Below are the code and all the weights of a small trained network. Each question names an input and a class and asks about switching units off, where a switched-off unit gives its printed mean instead of its output.

import numpy as np


def w(rows, s, z=0):
    codes = np.array(rows[::2]) - 128.0
    scale = np.full(codes.shape[1], s)
    scale[-1] = z or s
    return codes * scale


def norm(h):
    return h / np.sqrt((h * h).mean(-1, keepdims=True) + 1e-5)


def f(y):
    return np.maximum(y, 0)


def log_softmax(a):
    a = a - a.max(-1, keepdims=True)
    return a - np.log(np.exp(a).sum(-1, keepdims=True))


def net(x, mask):
    res = np.array(x, float).reshape(1, 5) / 4 @ E
    u = 0
    for l in range(2):
        y = f(norm(res) @ A[l][:, :-1].T + A[l][:, -1])
        res = res + np.where(mask[u : u + 16], y, B[l][:, -1]) @ B[l][:, :-1]
        u += 16
    return log_softmax(norm(res)[-1] @ U[:, :-1].T + U[:, -1])


A, B = {}, {}
E = w([
[126,147,148,84,154],'x0',
[113,147,65,25,164],'x1',
[181,170,143,119,55],'x2',
[83,1,155,82,113],'x3',
[216,32,112,142,151],'x4',
],0.0066)
A[0] = w([
[146,125,133,32,133,48],'0.n0',
[153,106,103,65,147,50],'0.n1',
[163,171,79,160,222,67],'0.n2',
[128,12,121,119,138,53],'0.n3',
[152,139,138,32,133,72],'0.n4',
[138,98,157,44,169,57],'0.n5',
[193,123,137,133,106,94],'0.n6',
[192,41,41,180,121,2],'0.n7',
[123,45,78,86,118,184],'0.n8',
[165,167,116,161,195,59],'0.n9',
[93,218,109,84,114,60],'0.n10',
[76,76,162,180,125,75],'0.n11',
[71,168,126,110,150,120],'0.n12',
[188,75,106,189,69,75],'0.n13',
[172,45,87,147,115,21],'0.n14',
[134,47,92,171,105,43],'0.n15',
],0.011,0.0073)
B[0] = w([
[131,68,69,96,81,162],'0.n0',
[145,105,120,91,61,155],'0.n1',
[112,106,90,173,178,183],'0.n2',
[89,187,149,92,150,201],'0.n3',
[102,82,82,64,114,170],'0.n4',
[128,95,86,153,68,169],'0.n5',
[119,91,144,132,118,167],'0.n6',
[206,197,164,72,194,177],'0.n7',
[143,120,147,63,170,255],'0.n8',
[115,103,86,149,155,159],'0.n9',
[119,177,116,125,78,197],'0.n10',
[84,113,189,136,141,170],'0.n11',
[179,145,135,131,116,191],'0.n12',
[204,108,177,98,103,193],'0.n13',
[205,254,125,94,155,166],'0.n14',
[163,212,146,83,171,165],'0.n15',
],0.014,0.0065)
A[1] = w([
[170,57,227,193,68,69],'1.n0',
[164,144,194,229,198,195],'1.n1',
[213,103,168,117,153,81],'1.n2',
[108,230,169,80,86,117],'1.n3',
[223,107,87,88,221,183],'1.n4',
[113,96,184,208,88,59],'1.n5',
[16,129,213,129,151,84],'1.n6',
[72,220,74,120,47,57],'1.n7',
[89,84,188,186,69,8],'1.n8',
[116,201,75,122,38,47],'1.n9',
[57,133,137,85,170,75],'1.n10',
[78,229,127,63,105,116],'1.n11',
[117,102,18,245,254,77],'1.n12',
[218,58,149,178,34,1],'1.n13',
[130,74,53,75,98,55],'1.n14',
[67,236,117,108,72,33],'1.n15',
],0.0097,0.0079)
B[1] = w([
[126,112,137,156,68,151],'1.n0',
[126,132,94,84,94,214],'1.n1',
[160,143,124,114,157,170],'1.n2',
[130,106,101,176,115,208],'1.n3',
[90,160,131,144,93,255],'1.n4',
[141,190,187,142,95,136],'1.n5',
[71,133,152,168,168,154],'1.n6',
[183,106,116,163,204,179],'1.n7',
[71,204,169,166,111,132],'1.n8',
[176,104,161,167,207,169],'1.n9',
[147,68,127,139,155,146],'1.n10',
[147,68,121,187,147,206],'1.n11',
[66,250,39,155,90,175],'1.n12',
[202,28,132,142,45,142],'1.n13',
[96,66,65,93,84,161],'1.n14',
[198,95,91,203,192,168],'1.n15',
],0.016,0.009)
U = w([
[212,84,162,149,17,91],'0',
[26,177,216,217,61,2],'1',
[202,60,63,238,223,147],'2',
[212,211,179,28,200,226],'3',
[44,56,211,106,229,137],'4',
[93,28,25,14,90,103],'5',
[61,224,2,162,97,110],'6',
],0.021,0.0058)

Each question gives the input, the list of numbers given to net, and the class t.
The units are the neurons (one row each of A and B). Each row of codes is followed by its name. A weight is (code - 128) times the scale printed after its matrix; where a second scale follows, it is the last column's (A, B and U).
mask holds one flag per neuron, layer by layer. A switched-off neuron (its flag False) gives its mean, the last column of its row in B, instead of its output. The means were averaged over made-up inputs and are rounded, as every weight is.
A unit's drop is (log p(t) with every unit on - log p(t) with that unit switched off) / (log p(t) with every unit on - log p(t) with every unit switched off).
most important unit: the unit with the biggest drop
top k neurons: the k neurons with the biggest drops, biggest first
k most important neurons of layer l: the k neurons of layer l with the biggest drops, biggest first
drop when u is switched off: that unit's drop, to one decimal
input [0,-2,1,-4,3], class 6: 2 most important neurons of layer 0 -> (0.n2, 0.n9)
input [8,3,0,-5,6], class 6: most important unit -> 0.n2
input [2,-1,4,-5,4], class 0: top 4 neurons -> (0.n13, 1.n13, 0.n6, 0.n3)
input [-2,-1,0,-2,1], class 0: 3 most important neurons of layer 0 -> (0.n13, 0.n8, 0.n3)
input [-8,7,-8,1,-1], class 5: 3 most important neurons of layer 0 -> (0.n8, 0.n11, 0.n7)
input [7,1,-1,1,-2], class 5: top 2 neurons -> (0.n4, 0.n0)
input [-1,5,-4,-2,1], class 6: top 4 neurons -> (0.n2, 1.n12, 0.n13, 1.n4)
input [-7,-8,-4,-7,0], class 6: 2 most important neurons of layer 1 -> (1.n12, 1.n1)
input [-8,-8,2,-5,6], class 0: 2 most important neurons of layer 1 -> (1.n13, 1.n0)
input [-8,7,4,-2,0], class 2: drop when 0.n10 is switched off -> 1.2
input [8,-5,-3,2,-4], class 1: drop when 0.n8 is switched off -> 0.3
input [-5,-1,2,5,-5], class 1: drop when 0.n3 is switched off -> 0.3
input [-8,-5,2,-1,0], class 0: drop when 0.n14 is switched off -> 0.0
input [8,-6,2,-5,5], class 0: most important unit -> 0.n13
input [-2,1,8,0,-1], class 2: 3 most important neurons of layer 0 -> (0.n8, 0.n10, 0.n12)
